Here is a tiny trained network, its code and every weight. The questions are about switching its units off for an input and a target symbol, where a switched-off unit gives its printed mean instead of its output.

import numpy as np


def w(rows, s, z=0):
    codes = np.array(rows[::2]) - 128.0
    scale = np.full(codes.shape[1], s)
    scale[-1] = z or s
    return codes * scale


def f(y):
    return np.maximum(y, 0)


def softmax(a):
    e = np.exp(a - a.max(-1, keepdims=True))
    return e / e.sum(-1, keepdims=True)


def log_softmax(a):
    a = a - a.max(-1, keepdims=True)
    return a - np.log(np.exp(a).sum(-1, keepdims=True))


def net(x, mask):
    ids = ['ΓΘΠΣΩβζμφ'.index(c) for c in x.split()]
    T = len(ids)
    res = E[ids] + P[:T]
    r = res
    for j in range(2):
        rows = slice(2 * j, 2 * j + 2)
        q, k, v = (r @ M[0][rows].T for M in (Q, K, V))
        z = softmax(np.where(np.tri(T) > 0, q @ k.T / 2**0.5, -1e9)) @ v
        o = O[0][rows]
        res = res + np.where(mask[j], z, o[:, -1]) @ o[:, :-1]
    y = f(res @ A[0][:, :-1].T + A[0][:, -1])
    res = res + np.where(mask[2:6], y, B[0][:, -1]) @ B[0][:, :-1]
    return log_softmax(res[-1] @ U[:, :-1].T + U[:, -1])


Q, K, V, O, A, B = {}, {}, {}, {}, {}, {}
E = w([
[145,120,102,134,157,125,152,81,113,189,154],'Γ',
[87,162,202,113,124,69,193,139,108,159,82],'Θ',
[168,90,188,80,129,87,103,22,121,132,106],'Π',
[92,232,133,82,70,85,79,105,156,150,136],'Σ',
[67,200,130,138,142,87,115,49,84,31,45],'Ω',
[147,123,206,90,1,111,172,86,109,131,186],'β',
[106,101,124,172,125,46,57,175,127,190,111],'ζ',
[148,174,48,169,71,129,132,154,67,202,90],'μ',
[96,86,178,108,63,216,190,124,166,99,115],'φ',
],0.021)
P = w([
[123,64,86,185,44,228,114,61,230,224,176],'0',
[93,116,135,175,101,176,124,102,166,174,158],'1',
[93,138,140,177,137,144,132,132,131,165,151],'2',
[102,140,187,171,131,119,142,122,143,136,137],'3',
[118,129,166,159,149,121,139,139,112,137,148],'4',
[137,120,178,155,159,114,145,143,118,129,146],'5',
[140,129,198,143,138,112,143,143,115,125,133],'6',
[161,125,210,146,138,109,153,142,120,117,130],'7',
[167,128,212,133,141,121,146,152,104,118,134],'8',
[178,134,219,132,137,110,150,146,107,95,131],'9',
[173,129,190,114,140,124,117,178,71,118,157],'10',
[190,153,254,104,109,135,139,160,106,117,120],'11',
[182,145,229,101,117,134,127,175,91,117,129],'12',
],0.0099)
Q[0] = w([
[115,112,17,103,229,165,35,161,220,59,132],'h0',
[174,109,223,155,111,142,133,63,134,220,158],'h0',
[74,180,102,168,84,190,174,213,234,96,103],'h1',
[122,253,170,154,124,116,227,177,65,202,200],'h1',
],0.0057)
K[0] = w([
[34,64,94,105,128,250,168,104,226,184,99],'h0',
[162,58,182,102,50,75,107,239,80,70,128],'h0',
[27,94,143,107,40,120,237,254,162,130,167],'h1',
[189,170,176,182,24,70,91,180,57,147,240],'h1',
],0.0049)
V[0] = w([
[123,79,143,184,158,92,74,174,155,114,115],'h0',
[124,91,133,107,72,110,126,196,151,156,171],'h0',
[175,72,134,48,141,131,183,123,74,123,177],'h1',
[156,116,126,150,156,71,66,54,1,79,165],'h1',
],0.0095)
O[0] = w([
[89,149,151,167,138,139,98,190,126,138,72,3],'h0',
[135,101,140,178,108,144,108,169,73,110,216,75],'h0',
[120,151,124,159,80,99,143,139,121,64,105,95],'h1',
[142,151,251,126,74,158,169,103,193,144,100,226],'h1',
],0.011,0.005)
A[0] = w([
[2,94,115,190,109,231,140,72,114,62,144,62],'n0',
[116,218,88,196,141,70,141,150,112,85,121,69],'n1',
[128,99,100,117,116,126,122,163,106,23,146,3],'n2',
[119,169,123,198,154,157,196,167,49,113,139,90],'n3',
],0.0097,0.0029)
B[0] = w([
[50,183,133,192,169,176,194,167,140,132,134,253],'n0',
[142,130,157,114,139,163,178,97,145,152,186,194],'n1',
[136,60,119,85,78,171,61,136,76,101,106,212],'n2',
[147,110,174,90,10,118,92,172,125,139,113,191],'n3',
],0.013,0.0044)
U = w([
[65,90,116,199,119,134,219,74,158,230,201,195],'Γ',
[71,77,124,93,123,45,160,90,36,121,106,207],'Θ',
[165,35,107,74,84,104,2,39,77,30,18,176],'Π',
[93,168,92,64,112,115,52,98,195,94,212,35],'Σ',
[160,163,99,50,190,175,180,68,52,111,81,211],'Ω',
[159,115,120,125,93,131,188,103,110,76,211,76],'β',
[134,137,172,199,149,116,29,179,133,129,116,149],'ζ',
[178,142,49,212,63,132,123,39,27,171,58,2],'μ',
[111,62,93,97,144,162,158,138,157,72,120,72],'φ',
],0.0059,0.0065)

Each question gives the input, a string of symbols that net reads in full, and the target symbol t.
The units are the heads (2 rows each of Q, K, V and O) and the neurons (one row each of A and B). Each row of codes is followed by its name. A weight is (code - 128) times the scale printed after its matrix; where a second scale follows, it is the last column's (O, A, B and U).
mask holds one flag per unit, heads first, then neurons. A switched-off unit (its flag False) gives its mean, the last column of its rows in O or B, instead of its output. The means were averaged over made-up inputs and are rounded, as every weight is.
A unit's drop is (log p(t) with every unit on - log p(t) with that unit switched off) / (log p(t) with every unit on - log p(t) with every unit switched off).
The circuit of an input: a set's keep is (log p(t) with only the set's units on - log p(t) with every unit switched off) / (log p(t) with every unit on - log p(t) with every unit switched off). Starting from all 6 units, units are removed one at a time, each time the one whose removal leaves the highest keep (on an exact tie, the one counted first), for as long as the keep stays at least 0.8.
units of the circuit, in order: the units of the circuit, biggest drop first
k most important neurons: the k neurons with the biggest drops, biggest first
which heads matter: for each layer, one digit per head in row order, 1 if its drop is at least 0.15 and else 0, layers parted by /
drop when u is switched off: that unit's drop, to one decimal
input Ω Π β, target β: units of the circuit, in order	[h0 h1]
input φ ζ Ω Ω Ω μ, target Ω: units of the circuit, in order	[h0 h1]
input φ Γ Ω Ω Π φ, target Ω: units of the circuit, in order	[h0]
input Θ Θ φ, target φ: 3 most important neurons	[n0 n2 n3]
input Σ β Γ Ω Θ Ω Γ β β, target Π: units of the circuit, in order	[h1 n2 h0 n0]
input Π β Π Ω, target Γ: which heads matter	00
input φ Θ μ β Γ Ω β β Θ μ, target β: units of the circuit, in order	[n1 h1 n3]
input Ω Ω φ, target Ω: which heads matter	11
input β φ Π φ, target φ: which heads matter	01
input Γ ζ Π ζ Θ, target ζ: which heads matter	10
input φ β Ω Θ φ Σ φ Π Θ β φ, target Π: units of the circuit, in order	[h1 n2]
input φ β μ Γ Σ φ Θ Θ β μ φ β, target Π: which heads matter	11
input Ω Ω β β β Π, target Γ: 2 most important neurons	[n2 n3]
input β Ω β Θ μ ζ ζ Σ φ φ, target ζ: drop when h0 is switched off	0.9
input β Σ β, target β: drop when n2 is switched off	0.1
input ζ Ω ζ φ φ, target ζ: drop when n0 is switched off	1.0
